Below is a small trained network, with its code and all its weights. Each question gives an input and a target symbol and asks what happens when units are switched off, that is, made to give their printed mean instead of their output.

import numpy as np


def w(rows, s, z=0):
    codes = np.array(rows[::2]) - 128.0
    scale = np.full(codes.shape[1], s)
    scale[-1] = z or s
    return codes * scale


def f(y):
    return y / 2 * (1 + np.tanh(0.7978845608 * (y + 0.044715 * y**3)))


def softmax(a):
    e = np.exp(a - a.max(-1, keepdims=True))
    return e / e.sum(-1, keepdims=True)


def log_softmax(a):
    a = a - a.max(-1, keepdims=True)
    return a - np.log(np.exp(a).sum(-1, keepdims=True))


def net(x, mask):
    ids = ['γδλμσφψω'.index(c) for c in x.split()]
    T = len(ids)
    res = E[ids] + P[:T]
    r = res
    for j in range(2):
        rows = slice(3 * j, 3 * j + 3)
        q, k, v = (r @ M[0][rows].T for M in (Q, K, V))
        z = softmax(np.where(np.tri(T) > 0, q @ k.T / 3**0.5, -1e9)) @ v
        o = O[0][rows]
        res = res + np.where(mask[j], z, o[:, -1]) @ o[:, :-1]
    y = f(res @ A[0][:, :-1].T + A[0][:, -1])
    res = res + np.where(mask[2:26], y, B[0][:, -1]) @ B[0][:, :-1]
    return log_softmax(res[-1] @ U[:, :-1].T + U[:, -1])


Q, K, V, O, A, B = {}, {}, {}, {}, {}, {}
E = w([
[199,168,201,110,2,132,234,47,87,98],'γ',
[148,55,84,159,157,145,73,69,110,137],'δ',
[168,137,119,107,168,112,156,133,210,194],'λ',
[137,162,141,186,149,116,176,116,131,194],'μ',
[40,93,95,113,32,148,165,148,163,91],'σ',
[148,190,111,118,71,109,76,146,4,134],'φ',
[118,135,92,124,169,65,139,181,165,217],'ψ',
[175,214,122,63,172,178,36,129,122,90],'ω',
],0.015)
P = w([
[136,108,178,99,109,97,140,96,102,120],'0',
[113,97,163,102,161,193,156,170,95,161],'1',
[169,168,66,126,77,75,125,212,133,134],'2',
[89,107,224,135,78,200,60,191,161,199],'3',
[133,104,163,39,128,250,178,143,87,179],'4',
[139,221,89,209,99,149,172,123,152,157],'5',
],0.015)
Q[0] = w([
[82,67,181,129,106,248,135,176,143,190],'head 1',
[170,140,158,186,67,93,2,111,156,142],'head 1',
[188,107,30,97,125,135,147,101,59,150],'head 1',
[109,159,187,202,102,42,7,145,237,104],'head 2',
[129,146,56,136,151,8,196,93,127,26],'head 2',
[134,61,153,221,85,95,116,191,120,158],'head 2',
],0.0095)
K[0] = w([
[87,134,138,110,104,147,145,254,119,122],'head 1',
[120,45,90,203,186,98,92,172,70,187],'head 1',
[204,107,115,111,81,185,76,70,114,138],'head 1',
[115,124,113,183,253,95,121,145,133,150],'head 2',
[142,68,165,172,125,51,172,24,149,133],'head 2',
[102,129,70,190,130,150,154,166,115,148],'head 2',
],0.012)
V[0] = w([
[116,150,179,179,39,137,180,119,90,32],'head 1',
[119,62,76,12,108,105,96,245,182,29],'head 1',
[175,249,63,219,140,164,133,80,150,153],'head 1',
[90,74,73,203,108,148,231,70,236,145],'head 2',
[84,186,183,3,133,120,187,144,184,143],'head 2',
[36,134,131,142,68,70,165,173,14,167],'head 2',
],0.0073)
O[0] = w([
[86,192,96,70,143,251,214,158,114,135,116],'head 1',
[96,213,119,88,114,70,140,2,106,175,162],'head 1',
[129,152,177,98,44,145,161,254,170,67,3],'head 1',
[215,172,162,111,127,182,13,5,191,96,59],'head 2',
[102,153,140,220,98,82,19,197,175,161,154],'head 2',
[207,112,91,37,24,143,32,170,76,223,175],'head 2',
],0.0085,0.0048)
A[0] = w([
[138,147,169,140,118,97,154,177,152,91,12],'neuron 1',
[136,136,138,105,118,159,214,129,126,96,129],'neuron 2',
[110,160,121,106,153,152,92,94,135,142,56],'neuron 3',
[122,124,202,123,159,82,106,92,194,104,3],'neuron 4',
[75,104,194,110,156,114,149,138,114,109,113],'neuron 5',
[121,102,125,96,59,103,108,157,138,6,63],'neuron 6',
[153,200,132,120,164,152,76,89,89,98,127],'neuron 7',
[138,64,137,76,164,124,122,129,91,109,67],'neuron 8',
[198,140,100,73,163,94,143,135,133,121,128],'neuron 9',
[93,87,157,101,140,159,112,88,101,141,3],'neuron 10',
[93,95,198,126,119,153,126,110,117,111,86],'neuron 11',
[142,89,231,150,180,146,116,126,109,90,169],'neuron 12',
[80,173,57,128,149,106,124,105,181,86,57],'neuron 13',
[140,88,143,145,155,144,123,84,147,110,87],'neuron 14',
[165,100,137,157,98,128,133,149,110,115,65],'neuron 15',
[153,141,167,171,126,149,96,142,185,101,47],'neuron 16',
[161,96,152,59,193,116,110,78,99,133,69],'neuron 17',
[115,89,105,171,164,148,122,108,140,83,79],'neuron 18',
[138,126,123,122,115,165,133,123,152,128,78],'neuron 19',
[127,113,147,91,127,156,147,147,115,149,2],'neuron 20',
[171,111,95,182,136,137,128,175,96,62,69],'neuron 21',
[136,143,118,169,119,48,134,81,105,127,159],'neuron 22',
[129,93,117,130,191,84,123,155,129,108,103],'neuron 23',
[165,96,151,145,145,163,177,83,90,107,28],'neuron 24',
],0.015,0.0065)
B[0] = w([
[106,76,119,63,159,184,131,48,84,159,146],'neuron 1',
[144,118,108,159,137,79,54,157,151,111,173],'neuron 2',
[116,131,168,146,125,173,160,51,135,91,212],'neuron 3',
[135,79,173,181,79,163,115,81,15,55,144],'neuron 4',
[67,129,107,153,207,104,62,102,128,108,193],'neuron 5',
[113,77,152,161,203,133,229,192,149,93,143],'neuron 6',
[76,84,145,121,169,153,254,195,159,116,218],'neuron 7',
[102,152,128,101,87,55,137,134,158,170,202],'neuron 8',
[113,113,173,193,100,156,190,157,137,66,172],'neuron 9',
[145,180,130,110,91,96,174,177,179,75,229],'neuron 10',
[158,134,132,95,162,96,96,85,183,148,158],'neuron 11',
[161,117,194,137,137,71,215,199,172,64,224],'neuron 12',
[201,73,134,118,102,131,42,157,97,160,155],'neuron 13',
[155,111,163,70,140,127,138,84,87,115,193],'neuron 14',
[60,165,84,108,161,137,105,102,153,138,163],'neuron 15',
[112,152,77,211,50,127,140,132,86,127,165],'neuron 16',
[113,183,116,149,61,92,63,120,129,173,255],'neuron 17',
[131,135,151,76,141,160,119,90,66,178,188],'neuron 18',
[150,123,126,123,175,141,106,126,94,129,149],'neuron 19',
[115,73,173,126,145,133,136,104,51,109,162],'neuron 20',
[127,190,98,72,64,125,109,80,157,153,187],'neuron 21',
[172,101,110,133,181,170,124,165,180,105,216],'neuron 22',
[100,177,123,182,81,164,75,78,111,140,209],'neuron 23',
[144,75,122,90,254,158,114,156,119,115,193],'neuron 24',
],0.0086,0.0092)
U = w([
[158,84,140,98,199,207,89,130,100,151,97],'γ',
[148,141,173,76,159,67,100,133,131,147,107],'δ',
[130,116,167,142,116,107,110,110,82,111,34],'λ',
[155,154,107,152,132,100,177,241,184,114,235],'μ',
[120,139,121,95,125,164,98,42,119,177,228],'σ',
[108,98,143,110,105,98,125,150,81,176,4],'φ',
[157,164,77,129,57,69,3,111,131,162,191],'ψ',
[65,135,124,141,175,92,90,131,115,121,95],'ω',
],0.0066,0.0042)

Each question gives the input, a string of symbols that net reads in full, and the target symbol t.
The units are the heads (3 rows each of Q, K, V and O) and the neurons (one row each of A and B). Each row of codes is followed by its name. A weight is (code - 128) times the scale printed after its matrix; where a second scale follows, it is the last column's (O, A, B and U).
mask holds one flag per unit, heads first, then neurons. A switched-off unit (its flag False) gives its mean, the last column of its rows in O or B, instead of its output. The means were averaged over made-up inputs and are rounded, as every weight is.
A unit's drop is (log p(t) with every unit on - log p(t) with that unit switched off) / (log p(t) with every unit on - log p(t) with every unit switched off).
The circuit of an input: a set's keep is (log p(t) with only the set's units on - log p(t) with every unit switched off) / (log p(t) with every unit on - log p(t) with every unit switched off). Starting from the 12 units with the biggest drops (on a tie, the unit counted first), units are removed one at a time, each time the one whose removal leaves the highest keep (on an exact tie, the one counted first), for as long as the keep stays at least 0.8.
units of the circuit, in order: the units of the circuit, biggest drop first
k most important neurons: the k neurons with the biggest drops, biggest first
which heads matter: for each layer, one digit per head in row order, 1 if its drop is at least 0.15 and else 0, layers parted by /
input γ ω δ σ, target ω: units of the circuit, in order : (head 2; neuron 5)
input δ φ μ δ, target φ: units of the circuit, in order : (head 2)
input ω ω λ γ, target ω: which heads matter : 01
input φ δ φ ψ, target ψ: units of the circuit, in order : (head 1; neuron 7)
input δ γ δ σ μ σ, target ψ: which heads matter : 00
input δ δ λ δ, target λ: units of the circuit, in order : (head 2; neuron 4; head 1; neuron 12)
input δ δ δ, target σ: which heads matter : 11
input σ φ δ μ δ γ, target μ: 3 most important neurons : (neuron 7; neuron 6; neuron 17)
input μ σ ω φ, target ω: units of the circuit, in order : (head 2; neuron 5)
input σ δ σ σ σ γ, target μ: units of the circuit, in order : (head 2; neuron 7; neuron 18)
input δ σ σ μ, target σ: which heads matter : 10
input δ ω μ δ ω, target ω: which heads matter : 01
input μ ψ δ γ, target ψ: which heads matter : 01
input δ δ σ δ, target σ: 2 most important neurons : (neuron 3; neuron 7)
input σ μ φ μ δ δ, target ψ: which heads matter : 10
input δ δ δ λ, target λ: which heads matter : 11
input ψ δ δ σ λ, target σ: 3 most important neurons : (neuron 3; neuron 17; neuron 12)
input σ δ δ δ μ δ, target γ: units of the circuit, in order : (head 2; neuron 24; neuron 22)
input λ δ σ ω λ, target ω: which heads matter : 01
input γ σ ψ μ, target ψ: which heads matter : 11
input δ σ δ ω δ φ, target μ: units of the circuit, in order : (neuron 7)
input σ ω μ μ, target ω: 2 most important neurons : (neuron 5; neuron 1)
input μ ψ σ ψ, target ψ: units of the circuit, in order : (head 2; head 1)
input δ φ δ σ, target φ: units of the circuit, in order : (head 2; neuron 20)
